Each name stands for a flat space through zero: a line, a plane or more. A row that begins with a name and a colon came from that space; any other row is followed by the name of the space it lies nearest, among the names in its block.
q641q158: [-48 -48   5   1  11  21  31  37  14  19  10  -7 -16   5  18   7  -4  10
  13  21   1  14  14   3   6 -31  -5  17   6  32 -11]
q68q622: [ 55  -6  38 -18   4  -8   3  10  12  -4  16 -34  13  23  32   8 -38  15
  -1 -21 -11 -21 -18  14  41 -13  23  -2  -8  22 -32]
q68q622: [-20  -7 -20 -58  -5  22 -69   9  23  -1  35 -17  42  -1   1  29  10 -17
  16 -19 -37 -12 -10  31  29  -2  10 -10  23  38 -30]
q819q829: [  2   9 -11 -10  -5  -3  13   8 -24  -7  -9  12   6   8 -29  19 -27 -19
 -31   1  -3   3   0 -10  31  26  11 -33 -25 -10   9]
q902q23: [-12  26 -42 -35   4  -6 -43  16 -13 -23  34  24  69  22 -27  13 -21 -63
  -8   5  32   2  -4   1  36  31  20 -19 -13 -14  45]
q641q158: [ 21 -13  11 -14   6   9 -24  32  -4   5  40 -11  17  14   4  11 -38  -6
   5 -13   7  -1  -8  18  16 -32   7  20   7   5  11]
q544q520: [-19   7   0  18   2 -24  13 -29  17   1 -20  -6 -11  -3  14 -18  37  11
  19  12   3   1  -1  -6 -22   1  -3  -2  10   1  -8]
q544q520: [ 61 -32  58   9   6  30  31  26   9  17  -5 -22 -46  23   6   1 -32  51
 -25 -31 -43 -20   2  13  -2 -23  -1   5  -9  35 -30]
q544q520: [-39 -28 -39  -3   9 -11  14  -6  27  18   4  -7 -37  21   2   1  52 -30
  24 -19 -37  28  12  36 -37 -44   7 -15  40  41 -17]
q819q829: [ 23  -5  -6   8  -4 -18   1   6 -50  34  -2  -5 -48 -38  -8  15 -33  -7
 -14 -19  45  30  11  -1 -23 -39 -11  27  17 -42  25]
q902q23: [-27  12 -27  -6   8 -52   9 -51  46  -7 -14 -21   3  29  26 -17  71 -22
  37  -7 -22   2  -8  18 -12   0  25 -34  22  34 -30]
q68q622: [ 10   9  22   4  -1  -5   5  -5  15 -16  -7  -4  13  17  -3  -1  -3  19
  -5   9 -28 -21 -17  -6  16  18   5 -22 -11  13 -15]
q902q23: [ 47   3  39  11  18   2  22  17  -2   8  -8  -1  -5  32  -9 -16 -34  23
 -31  -4  33 -23  11 -16   2  22   6   3 -29   0  32]
q68q622: [-29   3 -19  -7  -6  28  -3 -17  -8  -5   5   3   7   0 -10  -7  25  -7
  10 -15 -22   5   9   9  14  13   8   6 -25  -7  -7]
q68q622: [-38 -11 -10   4 -38  28  -7   4 -40 -14   8   7   2 -74  11  32 -21   9
  15  22 -31  26 -20  -6  33 -25 -23  23   1 -39 -43]
q902q23: [  1 -32   2  -7 -14  33 -11  33 -16  20   0   4 -36 -43  -6  33 -23  13
 -16  -3 -23  14   5   7 -14 -32 -28  12  30   7 -21]
q819q829: [-31  -6 -25 -11 -10   6  -1 -12  28 -20  -9   7  18 -27  40   0  40 -15
  26  22 -10   6   0  -1  -2   7  -7  -2  21  19 -40]
q544q520: [  9  -4  10   6  -2 -13  24  11 -15  -7   6  -5   8  -9  27   3 -33  -3
   4  14  30   9  -7 -11  28 -12   6  14 -13 -18  -4]
q641q158: [-42  -5 -18  20   0 -19   1   7   7  -2   4  15  -5   4 -18   5  14 -11
  13  28 -13  16 -11   0 -24 -21 -12 -12  27   2  14]
q544q520: [  4  16  -9  13  -6 -16  -3 -25 -17   3  -8   0 -13 -19  -1  -9  13  -3
   7  -7  14  10   0  -3 -18  -5  -4  11   4 -29   8]
q641q158: [ 17 -10  -1 -12 -18 -10 -14  -8 -32  18  11 -29 -26 -46  23  26 -22   2
  13 -26  -2  22 -11  17  12 -50  -1  24  21 -23 -33]
q68q622: [  6   4  -9  14  -9 -15  57 -16  -8 -21 -24   8 -14  10   6  -1   2 -15
 -10   2 -25  12  -4  -6  19  11  14 -33 -25  -4 -25]
q544q520: [ 38 -22   1 -21  11  50  33  -6 -19  44 -26 -14 -63   0  -2 -13  11   8
 -35 -67  15   3  59  11 -13  15  11  21 -34  10  -3]
q819q829: [-14  10  55   6   1   1 -46  -4   0  12  19 -30  22   4 -25   3 -20  68
  12   9 -19 -34 -29  -6  24   1  -5  15 -10  -9   7]
q902q23: [ 36  19  21   6   5 -25   8 -19  11   1 -33  -4  -8  -4  10 -12   4  18
 -16   5  26 -20   2 -20 -15  30  -2 -12   1  -1   1]
q902q23: [ -2   6  25 -39  -9  37 -81 -14  24  22 -18 -19  10 -57   1  14  25  58
  -5  -2  -8 -41   5  -9 -13  40 -30  14  28  20 -29]
q544q520: [  2 -31  -4 -16  10  40  26  20  24   6  -2   1 -22  38  -8   2  15  -5
 -17 -27 -50  -5  22  22   0   4  11 -22 -10  54 -22]
q819q829: [ 29 -25 -33 -41   8 -13   5   7  -9  38   0 -23 -46  -2  14  25  -3 -44
 -13 -55  15  28  27  33 -10 -36  19  -7  29  25 -15]
q641q158: [ -5   5  -2 -10   3   0  20 -18  11  -2 -25  -3   4  -1  16 -10  20   1
  -5   4  16  -9  15 -14  12  36   9  -9 -19   8 -12]
q819q829: [-14 -13  26 -29  -6  25 -59  20  27  -6  38 -24  41   3   4  24 -13  30
  21   3 -54 -27 -31  20  35 -14  -2   2  18  35 -35]
q544q520: [-13  -7  18   3   7 -22 -23  -4  35  10   5 -21   3  -2  23  -3  19  25
  29  15  -2 -11 -15   5 -20 -23  -9   9  39  24 -13]
q819q829: [ -6  -9  13   9  11  -7  27  20  31 -20   5   6  22  38  13  -8  -6  -1
   4  27  -7 -11  -9  -5  13   6   8 -17  -7  30  -3]
q902q23: [ 43  37 -32  -7  -8 -18 -13 -10 -27 -30  11  24  33  -2  -1  -4 -17 -55
 -10 -13  32  10  -5  -1   9  16  13  -6 -12 -40  26]
q68q622: [  3 -10 -15 -34  -8   9 -38  12   5   2  18  -9  15 -23  18  24  -6 -16
   8 -10  -4   4  -4  16  10 -16  -2   6  27  14 -23]
q641q158: [ -9  27 -23   7  -2 -34 -24 -26  18 -24   8   9  22  26 -20  -6  32 -25
  17   2 -35  -1 -25  14 -16   0   8 -33  20   3   5]
q902q23: [-27 -10  -6  -1  -5  13  -6   8  -7   2  12   1   3 -10  -4   9  -2   1
   9   6 -11   9  -3   4   8 -13  -5   9   1  -4  -4]
q641q158: [-42  13 -61   9 -20 -20   8 -24 -20 -24  -1  25   2 -20  -8   8  29 -54
  18   9 -21  40  -9   7  -5 -12   0 -19  11 -27  -7]
q819q829: [-19 -10 -10 -18  13  36 -15   4 -13  36  -1  -1 -23   8 -40  -2  14   4
 -18 -31   9   0  36   7 -14  15   1  11 -16   4  31]
q902q23: [  9  20 -13  24 -14  -1 -37  -8 -13 -11   5  26   3 -44  -1 -10  10  -6
  13  14  17  11  -9  -6 -49 -15 -33  30  33 -40  21]
q68q622: [-16   6 -14  -2   0   5 -21   4   9  -9   9  15  17   5 -15   0  12 -12
   4   9 -10  -1  -3   3 -11   5  -6  -7  11   4  12]
q68q622: [ 10 -10 -11  13   9 -50  74  -2 -26  15 -21  -9 -35   2  30   0 -23 -29
  -7   2  62  33  15 -13  11 -20  20  -2 -12 -19   7]
q902q23: [-19  37 -22 -25   1 -40 -26 -49  16 -16  -3 -16  49   7  16 -10  36 -22
  25   1  19 -11 -11  -2  28  37  27 -19  -8  -5  -7]
q819q829: [ -6   4 -18 -27   1  59 -33  -5  14  -7  12  12  19  23 -31 -10  36  -9
  -8 -35 -46 -18  19  21  -1  35   7  -7 -21  24   0]
q641q158: [ 13  17 -16  14 -14 -21  -2 -10 -26 -10  -4  14 -10 -20 -13   9  -9 -18
  -6   0  -4  17 -13  -2 -12 -12  -7  -8  11 -32   6]
q641q158: [ 27   0   9  11   3 -14  30  16  -8  -4 -15  12  -8   3   3   3 -29  -5
 -23  14  25   1   2 -18   1   7  -2 -10  -6  -6  11]
q819q829: [  1   7 -31 -15  -3  28   4 -13  -8  -2 -15  18 -10   2 -21  -5  27 -25
 -20 -26 -13   5  26   5  -9  32   5 -15 -18   1   3]
q902q23: [ 40  22 -16 -11  -5 -21   3 -20  -1 -14 -18   5   3  -4  10   0   4 -27
 -14 -14   8  -1   0  -2  -1  20  10 -23   2  -5  -9]
q902q23: [ 24  -1  27  12  10  12  34  12   3  -4 -14   6  -5  30 -10 -13 -17  18
 -26   2   3 -18   9 -14   9  27   6 -10 -34   8  12]
q641q158: [ -3   4  -7   0 -13 -32   5 -28 -12   4 -10 -21 -20 -21  11  15   6  -1
  13 -10 -19  15 -16   8   8 -23   6 -11  14 -11 -32]
q544q520: [ -4   0  -6  53  -4 -41  71 -54  -7   3 -28 -14 -64   7  19 -31  46   4
  28 -18 -27  31  -2  11 -34 -41   9   1  -1 -18 -24]
q641q158: [-28  -2 -33 -25 -12  -7  -9 -30  -2  10 -14 -15  -5 -52  40   7  35 -16
  24  -5  22  20  12   2   2  -3  -1  15  18  -7 -35]
q544q520: [-15  -5  14  -5   8   5  17  18  34 -12 -24  13  20  10   7   1   2  14
 -16  42   6 -23   4 -27   9  44  -7 -27  -4  34  -7]
q68q622: [ 34   3  -6  -2  -3 -22  16  -5   4   3 -32   5 -19 -36  37   1   1 -11
 -11   9  45   6  11 -17 -24   6 -11   1  25  -3 -12]
q68q622: [ 33  10 -23 -18   1  -3  -2  -2  15 -26  12   8  28  16  28  -9   7 -45
   6 -15   7   1   1  14   6   6  17  -6   1  10  -8]
q641q158: [-50 -39 -18 -14  10   3   6  16  42  14   5 -10  -4 -10  47   2  35  -9
  35  20  10  14  14  11 -18 -30  -7  16  42  46 -27]
q819q829: [ -9  -9 -18  -3   7   1  14  -3  17   1  -5   4  -5   4  21 -12  27 -18
  10  -1  12   9  16   5 -17  -2   3   4   9  16  -4]
q819q829: [ -9  25  12   4   3  11 -40 -42  18  -3   8 -14  22   8  -4 -33  47  29
  30 -16 -13 -24  -4   7 -13  19   2  22 -11  -7   5]
q544q520: [ 12 -29  -4   3   5  19  87   6 -27   8  -8 -10 -39  22  23  -7 -17 -17
 -12 -32   5  26  29   8  36 -13  30   8 -54  -1 -18]
q544q520: [-32 -31  19 -20  18  -1  -9  39   7  31  27 -27   5  28 -12  24 -33  15
   2   5   5  -5  -2   9  31 -24  11   0   4  31  10]
q68q622: [-28   7  16  30  -7  18  -5  -5 -20  -2   2  10   6 -24 -11 -16  -2  32
  12  24  13  -1  -3 -20  -4   4 -20  35 -19 -39  21]
[-42  -1 -13  12   6 -16  51  18 -13  -8 -23  26   9   7 -13   6 -19 -17
 -22  50  39  12  10 -37  24  34   2 -26 -28 -11  26]
q819q829
[ 50   1  20  10  -6 -16  37  -5 -13  -1 -27  -6 -30 -11  18   4 -24  10
 -23  -8   4   0  -2 -10   4   0   2 -10  -7  -8 -21]
q641q158
[  0  -4 -49 -54 -10 -11  -9  -8  21 -12  -8  -5  13  -8  25  32  22 -55
  -3 -17 -25  10   2  21  22  11  19 -47  26  40 -52]
q68q622
[ 25   9 -22 -12   1  19  -7 -11   8 -13   5  10  11   4  17 -20  24 -28
   5 -25   8   1  16  12 -13  12   7  12  -5   2   1]
q68q622
[ 26  -7  20 -21  17   9   5   0  44   5 -17 -14  10  10  42 -18  18  15
  -3  -2  30 -29  20  -7  -4  32   6   5   0  41 -16]
q641q158
[ 13   9 -16   4  18  -8   8   4   2 -10  29   8  25  45   7 -28   0 -39
  13 -13  37   7   9  11   0  -6  23  15 -18  -7  41]
q68q622
[-20   5 -11  -9   2 -28  -4 -12 -25  24  -7 -15 -10 -20  -5  12  -8  -6
   0  -1  42  14   7  -9  10  -3   6   5   0 -24  15]
q819q829
[-46  27 -19  -7  15 -19 -69   2  23 -10  39  12  62  42 -46  -7  20 -20
  22  20   2 -16 -19   8  -9  13   4 -14  17   5  56]
q641q158
[-10  -3 -19  -9   6  -8  -3  -1   3  15  -9   3 -13  -6  -3   2  14 -15
  -4  -3  21   9  15   0 -20   1  -2  -3  16   6  11]
q68q622
[-24  13 -14  -2   3 -19  27  -9 -14  -3 -21   9   8   8 -17   4  -3 -15
 -17  17  23   4   8 -22  25  37  13 -28 -29 -12  15]
q819q829
[-15  -6  23   3   2 -40  -2  21   6   5  -1 -12   8  -1  -3  29 -37  18
  -3  39   3  -6 -28 -15  20 -13  -5 -23  22   9  -3]
q68q622
[ 18  11 -23  16   4 -18  28   8 -25 -12   4  25   0  13  -6  -9 -20 -43
 -12   2  39  22   8  -7  -5  -3   8  -1 -13 -30  38]
q819q829
[  7   3   2  16   4   6  -4   1   9  -5   5  12  -2  10  -6 -16  12   1
   4   0  -4  -3   1   3 -27  -4  -8   8   6   0  15]
q902q23
[-41  -9 -31 -13 -10  19 -53  16   1  12   8  20  -5 -34 -31  26  18 -11
   0  11 -21  12   2   8 -36 -13 -31  -3  49   7   7]
q68q622
[ 54  -3  -2   9  -9  14  47 -16 -38   4 -13  -5 -39 -22  33 -16 -11 -11
  -8 -41  24  22  23   4   2 -14  10  33 -30 -34 -14]
q544q520
[  1  18 -14  12 -32 -17  46 -52 -14 -30 -48   2 -15 -46  31   3  24  -2
   3   8 -31  13 -12 -17  22  23   2 -25 -17 -24 -65]
q902q23
[ 15  15   1  -5  -3 -29  -4 -31  17  -9  -7 -19   3  13  10  -2  21  -1
  12 -15 -28  -9 -17  12   5   0  16 -23   8  12 -27]
q641q158
[ 15  -5   3 -23   5 -12 -18   7  13  11   2 -15   4  -6  17  12  -7  -3
  -1  -4  17  -6   0   4   2  -4   3  -3  22  18  -9]
q68q622
[-27   0 -34   6 -18  15  15 -11 -10 -15 -18  25 -18 -16 -21  11  26 -19
  -8   2 -49  19   2   3  -9   8  -9 -27   1  -3 -21]
q68q622
[ 21  11  12   8  -5  -1 -28 -16  -5   6   5  -8 -11  -9  -9  -5   6  18
   6 -19 -15  -6  -9  10 -22 -14  -8  13  13 -12   2]
q544q520
[-24   4 -27  40   4 -30  -6  16 -15  -8  31  29   5   4 -12 -12  -5 -36
  26  27  32  34 -12   2 -43 -49 -15  24  31 -35  56]
q902q23
[  2 -11  -4 -10  15 -22  41  24  22 -16   6   1  24  44  25   2 -19 -31
  -3  17  18   1  -1  -2  33   5  26 -26 -12  30  -2]
q641q158
